Here is a tiny trained network, its code and every weight. The questions are about switching its units off for an input and a class, where a switched-off unit gives its printed mean instead of its output.

import numpy as np


def w(rows, s, z=0):
    codes = np.array(rows[::2]) - 128.0
    scale = np.full(codes.shape[1], s)
    scale[-1] = z or s
    return codes * scale


def f(y):
    return np.maximum(y, 0)


def log_softmax(a):
    a = a - a.max(-1, keepdims=True)
    return a - np.log(np.exp(a).sum(-1, keepdims=True))


def net(x, mask):
    res = np.array(x, float).reshape(1, 3) / 4 @ E
    y = f(res @ A[0][:, :-1].T + A[0][:, -1])
    res = res + np.where(mask, y, B[0][:, -1]) @ B[0][:, :-1]
    return log_softmax(res[-1] @ U[:, :-1].T + U[:, -1])


A, B = {}, {}
E = w([
[207,97,157,143,171],'x0',
[170,120,189,169,1],'x1',
[155,219,92,116,122],'x2',
],0.013)
A[0] = w([
[6,134,84,84,173,106],'neuron 1',
[77,99,168,124,89,255],'neuron 2',
[51,139,52,107,174,148],'neuron 3',
[188,147,149,128,195,174],'neuron 4',
[58,185,77,76,102,205],'neuron 5',
[165,66,142,126,165,203],'neuron 6',
[71,58,187,132,160,143],'neuron 7',
],0.013,0.0054)
B[0] = w([
[2,172,201,201,16,254],'neuron 1',
[77,216,215,186,146,203],'neuron 2',
[122,101,172,216,39,253],'neuron 3',
[233,58,20,96,144,198],'neuron 4',
[107,204,132,174,112,239],'neuron 5',
[145,67,196,147,157,191],'neuron 6',
[172,221,138,48,163,190],'neuron 7',
],0.0096,0.013)
U = w([
[205,117,67,60,191,205],'0',
[70,112,82,74,105,3],'1',
[106,205,167,192,39,221],'2',
[80,181,132,70,208,45],'3',
[139,9,136,161,92,38],'4',
],0.013,0.0035)

Each question gives the input, the list of numbers given to net, and the class t.
The units are the neurons (one row each of A and B). Each row of codes is followed by its name. A weight is (code - 128) times the scale printed after its matrix; where a second scale follows, it is the last column's (A, B and U).
mask holds one flag per neuron, in row order. A switched-off neuron (its flag False) gives its mean, the last column of its row in B, instead of its output. The means were averaged over made-up inputs and are rounded, as every weight is.
A unit's drop is (log p(t) with every unit on - log p(t) with that unit switched off) / (log p(t) with every unit on - log p(t) with every unit switched off).
The circuit of an input: a set's keep is (log p(t) with only the set's units on - log p(t) with every unit switched off) / (log p(t) with every unit on - log p(t) with every unit switched off). Starting from all 7 units, units are removed one at a time, each time the one whose removal leaves the highest keep (on an exact tie, the one counted first), for as long as the keep stays at least 0.8.
units of the circuit, in order: the units of the circuit, biggest drop first
unit that matters most: the unit with the biggest drop
top k neurons: the k neurons with the biggest drops, biggest first
drop of u: that unit's drop, to one decimal
input [6,3,1], class 4: unit that matters most -> neuron 7
input [0,-1,-8], class 3: units of the circuit, in order -> [neuron 3; neuron 7]
input [4,4,-2], class 4: top 3 neurons -> [neuron 1; neuron 5; neuron 6]
input [6,2,-5], class 0: units of the circuit, in order -> [neuron 1; neuron 3]
input [0,-1,-7], class 3: top 3 neurons -> [neuron 3; neuron 7; neuron 1]
input [7,-8,-3], class 4: top 2 neurons -> [neuron 3; neuron 6]
input [6,-8,4], class 4: top 2 neurons -> [neuron 4; neuron 3]
input [8,3,-5], class 0: top 3 neurons -> [neuron 1; neuron 3; neuron 7]
input [7,-6,0], class 0: top 2 neurons -> [neuron 4; neuron 1]
input [4,-7,-5], class 4: top 3 neurons -> [neuron 4; neuron 6; neuron 5]
input [4,-5,3], class 4: top 3 neurons -> [neuron 4; neuron 7; neuron 3]
input [3,-5,1], class 4: top 3 neurons -> [neuron 4; neuron 2; neuron 5]
input [1,-2,-7], class 3: top 4 neurons -> [neuron 7; neuron 3; neuron 1; neuron 5]
input [6,-7,1], class 4: unit that matters most -> neuron 3
input [5,6,8], class 0: drop of neuron 5 -> 0.1
input [5,0,-5], class 0: drop of neuron 1 -> 0.2
input [7,8,0], class 4: drop of neuron 1 -> 0.4
input [7,-4,6], class 0: drop of neuron 5 -> 0.0
